In the rows, zero is written as 128.
[106 176 117 121  90 115  99  76 201  93 147 114 135 124 127 150 107 147
  96 133 172 152 118  79 149 132  62 118 123 123 114 107  44 180 126 140
 179 203  99  73 122 127]	8
[134 146 117 155 170 118 116 132 124 158  93 132 122 151 169 131 130 143
  88 131  99 145 153 131 115 127 112 134 129 128 126 136  68 141 115 161
 127 117 142 114 147 117]	6
[ 87 132 150 105 112 110 104  98 114 125 114 136 141 162 111 119  97  96
 123 127 130  97 133 129 132  84 171 119 189 136  71 122 120  54 131 104
 170 163  93  93 129 158]	1
[ 96 119 114 110 137  98 103 130 154  80 137 154 120 107 169 135  82 160
 126 117 142  89 129 144 138 103 175 127 162 146 132 107 109  80 166 140
 142 133 104 115 139 133]	3
[102 111 111 105  98 101 115 114 148  83 100 124 134 103 172 112 114 112
 116  98 122 100 132 124 112 101 117 118 160 146 137 115 128 108 161 106
 140 159 109 121 157 153]	5
[151 158 148 128 120 106 103 119 145 110 109 134 115  91 146 143 110 135
  97  86 176 136 131  91 118 116 126 129 131 168 152 108  88 134 121 120
 146 135 136  93 192 125]	9
[127 151  89 169 141 118 128 142 193 147 102 116 138 168 133  90 155 157
 115 130 115 148 118 101 128 122 114 129 121 128 119  99  39 112 127 143
 139 146 110  98  99 124]	8
[149 105 134 108 115 168 125 113 120 130 156 142 128 103 127 162 141 115
 146 138 118 148 133 154 124 138 110 102 111  98  83 121 150 166 120 128
 117 106 146 170 125 114]	4
[105 156 161 140 129 129 167 135 117 160 104 144 153 140 140 106 112 135
 132 135 141 148 138 124 116 134 147 143 157 117  93 146 107 155 141 132
 118 120 153 135 105 147]	0
[155 144 115 102  79 137 106  71 149  99 139 134 102 117 156 165 145 158
 134  95 146 168 150  89 164 153  99  85  58  90 148  74 135 141 114 126
 120 127 106 126 139  99]	8
[ 84 131 119 117 151 118 119  82 157 135 170 155 127  77 140 126 119 137
 114 120 156 113  81 112 144 122 131 102 145 114 137 113 105 102 145 124
 124 165  91 106 131 116]	9
[117  78 147 114 118 143 113 145 130  97  78 122 122  70 124 107 117 121
 138 110 152 122 145 124 126 108 106 138 126 183 161 130 124 114 153 116
 148  82 159  77 134 137]	4
[122 161 152 121 149 140 120 131 191 154 125 116 126 121 116 105 163 136
 107 129 105 147 105 124 128 118 102 123 164 125 155 112  52 168 110 132
 139 116 121 143 117 118]	9
[ 84 119 116 140 135 118 115 125 114  90 163 134 121  80 138  98 156 113
 128  87 143 102  80  96 142 121  97 125 140  96 131 117 125 110 125 133
 134 109  88  97 149 153]	9
[163 102 107 138 159 121 114 176 136 120 112 129 110 136 119 108 141 120
 146  88 157 100 143 155 137 136 142 156 112 174 132 146 124  86  72 100
 120  93 146  88 103 113]	11
[199 140 144 128 143 119 106  95 117 121 137 141 100 129 118 151 157 139
 150 130 154 154 117  84 136 128 136 120  65 117 153  67 127 124 140  98
 111 107 113 115 139 128]	7
[ 92 111 126 154 126 103 102 144 156  97 114 130 124 123 159 134 101 124
 100 104 139  92 119 118 137  84 110 136 175 160 124 141  66 112 114 137
 190 157  98  89 147 160]	5
[124 173 126 111 163 147 147 148  54 166 181 132 129 121 106 103 155  90
 119 127 130  92  63 120 121 131 111 123 160 130  99 129 104 171 159 122
  90 136 114 184  79 165]	3
[139 128 100 129 144 145  99 137 169 108 133  96 139 131 118  96 152 128
 116 150  70  85 118 144 107 106  93 143 126 138 142  98  89 125 197 142
  82 136 103 109 120  97]	3
[154 216 145 149 182 107 131 146 121 172 187 138 146 151 121 128 119 157
 131 128 139  91 126 160 158 134 113  95 175 120   4 115  79  78  54 148
 120 187  90 143  81 109]	1
[132 133 123 115 163 144 161 107 144 150 145 141 143  77 143 122 133 111
 112 147 154 129 116 114 136 127  89 125 169 122  92 112 130 181 192 106
 159 171 129 160  85 154]	1
[128 149 145 154 154 111 124 154 134 142 155 128 133  84 173 146 123 109
  92 106 155 112 100 103 129 107 115 134 195 148 105 136  38 181  87 121
 164 143 127 129 114 144]	7
[130 119 136 103 151 140 126  64 122 127 128 149 115  65 159 157 106 118
 118 132  96 130 151 133 116 118 126  98 130  90 143 100 148 129 153 119
 140 117 117 118 129 120]	1
[129 108 114  78 154 137 121  97 101 149 128 151 131 132 125 125 133 128
 138 104 134 142 122 104 114 133 184 103 106 129 191 108 151 125 145 131
  96 128 144 142 147 135]	3
[113  66 125 157 158 121 106 119 154 107 137 147 141  96 168 148 154 111
 138 126 116 100 111 135 136 117 103 134 133 135 146 107 146 113 159 116
 136 141 112  86 157 152]	6
[115 153 126 151 161 138 117 150 116 160 111 114 145 155 117  88 136 113
 109 136 111 134 115 115 115 123  69 150 166 143  84 160  67 145 142 135
 138 134 127 116  89 161]	4
[138  84 147  87 120 127 105  91 129  82  92 130 118  60 147 147 176 130
 135 113  72 124 173 111 131 106 127 103  93 132 142  96 161 140 128 128
 140  91 150 116 158 109]	6
[113 159 129 133 121 144 104 112 212 147 123 134 135 130 100 102 148 131
 134 128 123 162 122 108 150 128  98 104 121 110 124 129  91 101 123 106
 143 132 119  74 102 131]	2
[115 104 137 119 113 125 117 138 159 111 159 141 158 184 149 169 124  62
 127 109 159  98 110 145 126 100 174 133 179 131 101 113 151 129 139 118
 121 199 128 119 175 147]	10
[ 54 166 118 121 111 115 119 125 153 159 117 133 126 108 127  87 118 125
 121 108 183 139 113 122 174 151 130 102 132 131 152 150 129  67 108 113
 146 149 131  70 132 140]	2
[137 196 106 158  95 104  93 131 142 142 104 139 144 155 101 113 125 109
 110 109 160 107 134 113 126 122 126 120 138 169  74 160  94  78 105  85
 153 153 120  99 113 126]	8
[150 131 131 106 151 112  86  92 174 104 127 125 108 114  95 128 137 157
 138 125 140 139 120 110 127 144 103 122  89 156 209  97 138 100 140 122
 121 115 104 108 147 119]	9
[ 96  94 147 115 151 132 120 157 103 106 125 143 116 116 159 116 109 117
 125 119 102  92 126 135 118  82 143 133 145 151 129 145 112  92 125 140
 153  91 133 119 149 151]	6
[114 169 115 156 118 107 141 147 154 130 114 128 134 143 130 125 113 134
 103 151 160 125 121 115 136 123 148 137 129 135  91 116  64 139 126 140
 167 151 132 105 133 121]	8
[119 115 122 137 127 132 130 138 101 161 118 132 128 149 119 109 103 111
 116 122 141 118 120 137 131 120 144 153 144 137 145 148 111 149 135 122
 143 141 141 120 115 138]	1
[142 179 115 130 139 128 122 168 175 150 100 141 137 158 124  90 128 137
 122 149 135 131 144 155 136 126 154 150 157 151  69 121  96 102 127 124
 115 102 144 118 103  87]	9
[176 172 167 155 186 140 140 124 111 169 122 133 147 188 104 136 110 108
 125 178 126 159 140 111  74 132 142 136 122 110 141 128  94 144 135 126
  88 103 152 109 158 112]	7
[101  93 105 113 125 121 133 125 163 118 165 109 120 148 124 106 137 141
 130 148 143  98  87 103 168 122 116 158 139 112 146 106 144 120 183 116
 132 150  82 145 109 132]	1
[123 110 146 127 158 121 127 142 101  94 128 138 133 123 104 149 119 125
 126 132 143 146 117 104 111 128 157 124 115 111 145 109 115 172 174 138
 108  76 163 147 159 152]	4
[164 174 133  46  84 123 121  86  88  97 132 106 144 121 124 146 131 110
  94 125 153 128 148 119 132 137 110 113 129 103  22 112 149 165 125 137
 119 177 113 176 152 126]	10
[ 87 147 158 117 145 102  91 104 129 107 132 142 166 103 160 131 130  91
 124 112  84  66 141 118 134  89 133 120 167 123 111 145 142 102  78 126
 139 161 118  43 179 127]	6
[146 123 113 118 143 162 141 131 134 140 149 120 147 146 107 149 167  72
 105 133  75 140 126 124  83 130 103 116 133 101  97 146 163 179 164 116
  90 116 149 182 152 150]	2
[141 175 118 111 122 116 104 106 144 131 100 143 107 111 132 122 132 144
 139 139 120 140 140 128 123 135 150 128 111 140 139  93 119 117 137 124
 145 113 134  92 113 118]	3
[141 161 155 137 139 114 139 141 131 127 171 130 124 165 118 153 140 123
 148 111 186 145 110  85 150 138 172 123  88 129 124  97 121 150  78 130
 144 189 157 106 176 126]	11
[149 134  91 166 166 116 123 136 122 103 164 130  94 217 112 136 121 149
 139 142 146 124 108 141 138 146 102 134  58  74 194 116 129 140 118 181
  99 127  95 131 180 132]	5
[154 214 154  78 128 131 122 108 102 151 152 132 117 127 129 133 141 148
 112 118 145 143 120  88 138 136 135 103 133  99  76  93  82 141 108 129
 112 122 116 155 128 114]	3
[ 86 106 141  73 103 172 132 154  82 121 147 110 138 160 124 113 124  99
 108 128 140 117 102 150 161 112 112 127 172  97 123 157 137 176 126 145
 127 108 112 222 153 172]	4
[ 72 132 153  99 162 101 154 136 135 104 144 144 132 132  94 123 113 182
 154 170 169 124 102 183 156 160 150 160 139 108 135 110 172  95 158 114
 100  99 128 104 114 146]	11
[103 180 119  99 138 124 132  91 134 106 158 147 131  82 157 142  91 123
 102 154 118 116 111 115 111 110  86 106 161 117  52 114  99 148 154 134
 148 166 102 125 100 144]	5
[ 98 131 130 128  96 111 130 130 168 114 102 120 130 124 130 136 113 164
 107 155 158 125 118 137 167 142 120 132 154 149 149 109 101 134 176 111
 145 119  96 165 101 141]	8
[100 130 145 124 143 136 112 160 137  95 114 128 141 104 132 110 143 107
 110 115 115  99 114 140 115  81 137 136 156 149 103 115 102 119 189 118
 135 102 131 137 117 170]	0
[100  71 104 125 154 137 100 139 122 119 121 144 129 118 154 112 118 101
 110 101 138 105 125 122 141  93 164 141 136 125 146 125 145  88 191 106
 158 119 132 106 143 146]	1
[155 179 135 124 137 118 114 145  89 114 131 148 155 167 101  92 118 113
 155 121 123 117 153 137 124 128 155 122 124 141  42 136 139 115 113 139
 118 147 142 134 129 128]	9
[136 172 128 162 173 140 114 168 163 159  94 153 139 128 100  81 138 119
 101 122 173 144 113 134 126 119 111 144 163 154 114 137  46 130 154 108
 134  94 151  90  97 134]	9
[158 157  78 127 171  98 114 125 114 134 105 126 120 181 153 117 112 114
  76 105  93 117 139  98  75 100 114 135 150 137  94 163  70 144 113 145
 147 155 109 161 141 161]	5
[117 152 136 136 138 127 122 103 165 140 116 133 115  87 156 133 107 121
  95 122 143 129 138 148 109 129  83 117 176 146 129 135  79 125 119 129
 149 137 114 108 138 112]	9
[108 137 152 133 141 130  93 159 116 127 106 109 135  86 161 103 106 101
 115 111  95 100 152 137 126 112 127 138 146 156 147 138 128  93 135 114
 179 114 144 100 141 130]	1
[116 155 113  91  94 100 114  83 129 111 137 140 117 145 137 135  99 167
 126 120 139 127 125 125 134 123 129 112 107 110 113 107 128  98 111 137
 107 162 102 103 155 115]	5
[143 135 153 102 124 150 114 138  90 125 116 134 157 101 128 146 121 100
  87 112 172 132 145 128 140 138 103 139 159 130  44 150 118 169 169 111
 122 118 151 144 102 133]	10
[154  72  91 134 107 133 136  95 158 114 123 130 107  84 170 134 174 122
 144 100 122 115 140 149 148 128 110 109 105 116 123 110 143 158 112 136
 142 148  99 174 102 129]	0
[ 99 181 146 134 107 144 146 127 124 163 118 129 131 139 156 114  75 134
 101 146 136 140 118 127 107 133 101 137 150 124 118 141  75 107 143 115
 125 117 118 101 120 124]	8
[189 179 133  92 112 122 100  63 133 116 145 126 126 112 121 160 135 157
 112  94  86 152 146  34  90 130  59  98 107 117  93 127 101 161  86 117
  96 120 104 135 116 106]	5
[ 89 143 117 136 165 143 115 124 132 113 148 161 104 119 142 116 114  83
 121 125 158 110  92 130 130 102 132 118 136 127 167 110 135  90 173 126
 139 123 110  88 155 153]	9
[ 99 170 127  93 136 120 127 107 127 111 120 144 127 105 167 131 102 107
 103 130 110 107 133 157 109 108 162 132 160 109  99 125 142  99 146  95
 119 133 129 107 144 128]	11
[123 123 141 136 140 108 137 146 126 113 145 150 125 147 149 147 120 137
 153 105 163 118 134 142 124 135 178 131 113 125 117 105 153  91 134 131
  82 104 146 115 148 120]	0
[126 157 143 134 163 124 151 138 136 139 111 143 121 121 130 121 109 125
 118 158 153 127 119 137 128 123 132 142 145 136 107 114  95 133 166 140
 138 133 132 104  88 136]	10
[102 181 152  93 125 122  95  99 159 134 134 133 136 114 122 125 127 146
 131 123 114 136 141 122 134 136 123 127 122 115 124 145 127 122  97 122
 123 108 134  99  95 106]	0
[127 131 145 127 149 139 129 142 124 155  99 126 130 136 125 124 108 131
 134 154 153 150 137 154 126 155  96 151 140 147 125 124 118 124 133 128
 105  89 148  85 112 126]	4
[133 167 112 128 187  98 114  97 161 117 141 136 133 134  99 107 107 158
 125 136 134 114 116 129  94 136  64 110 124 131 140 135  93  91 158 122
 101 154  95 103 111 135]	5
[158 156  82 143 208 117 147  97 137 127 182 182 140 155 130 158 134 117
 121 137 194 112  95 118 160 133 174 119 112  55  72  87 133 122 133 117
  71 169  98  90 137 121]	11
[ 91  96 116 106 133 111  94 114 186  99 151 141 110 135 166 146  90 101
 116 105 153  97 117 100 127  94 163 128 170 173 139 123 108  67 128 120
 160 151  99  95 151 119]	9
[113  93 124 137 128 155 138 107 121 113 163 141 103 120 144 140 116  88
 143 131 121  94 125 131 126  93 123 117 130 104 118 109 159  91 143 131
 153 139 102  98 143 126]	1
[102 170 139 122 160 119 114 150  94 122 135 160 138  83 125 120 104  83
 111 108 169  95 109 135 117 120 158 121 159 163 128 145 145 108 139 108
 133 113 152 114 155 145]	9
[129 125 105 125 133 135 140 158 150 139  95 121 113 129 168 102 111 156
 117 130 149 155 141 161 129 148 111 141 138 143 113 123  98 106 137 155
 140 113 130 144  90 126]	10
[165 130  92 131 136 121 103  86 170 132 136 137 127 130 125 148 156 134
 109 102 118 136 123  87 107 119 104 114  88 129 135 121  98 139 138 108
 136 168 116 119 131 122]	8
[112 138 123 111 154 107 125  93 138 136 110 149 131 107 126 128 126 132
 101 122 107 108 124 113 104 104 122 114 158 117 130 148 116 117 132 110
 127 124 111 122 131 135]	5
[140 162 140 137 151 133 136 147 152 156 107 130 126 160 108  93 137 172
 144 155 124 147 124 140 120 143 121 150 134 125 151 106  87 117 156 135
 102  89 128 113 104 122]	3
[152 140 165  87 104 150 116  58 117 150 133 143 128 134 115 182 134 108
 134 116 143 163 134  92 130 126 120  78 130 119 121 108 142 153  90 115
 119 150 120 146 155 137]	4
[162 118 135  90 122 148 114  99 153 111 158 115  86 120 143 151 135 119
 143 109 127 136 125 137 133 129  99 112  76 121 174  93 118 153  98 154
 130 157 118 114 126 105]	10
[127 109 144 105 110 120 106 141 128  96 104 117 123 108 150 126 105 128
 119 114 150 106 131 150 132 105 117 120 164 167  99 116 109  86 148 110
 148 127 105 156 151 159]	4
[ 96  49 145 130 141 159 145 141 119 106 119 116 114 107 174 166 117  80
 120 149  91 119 120 157 113 111 152 150 148 146 159  98 143 144 169 122
 145 109 131 131 141 155]	11
[121 181 155 124 130 159 142 114 165 137 159 134 160 129  94 143 147  91
 104 158 144 121  83 127 118 113  92 106 200 118 112 109 121 172 132 122
 112 150  98 168 156 151]	9
[144 170 148 123 149 120 118  93 143 110 146 164 151 140 102 127 126 129
 126 143 194  85 132 142 187 108 113 121 146 119  50 112 141 106 163 123
 125 206  86  91 153 120]	9
[136 159 116 102 104 120 118 151 114 113 119 123 127 124 155  80 135 140
 121 104 149 128 138 124 131 107 135 127 146 120  60 123  95  94 111 114
 129 103 128 142 122 124]	7
[100 162 112 128 131 105 137 124 119 175 154 158 131 136 132 112 107 153
 124 117 215 129  96 120 167 144 138 132 156 133  86 129 134  85 133 104
 147 179 118 120 106 148]	1
[131 104 121 146 129 140 120 135 156 111 145 112  84  96 133 149 118 157
 122 129 138 129 147 159 131 146  67 131 114 134 166 124 126 123 137 143
 150  88 128 138 118  96]	1
[ 97 152 133 149 167 106 109 141 122 120 159 131 116 120 148 126 110 111
 113  98 100 108 111 128 129 128 123 121 124  98 142 143  97 114 130 134
 115 127 118  83 148 149]	2
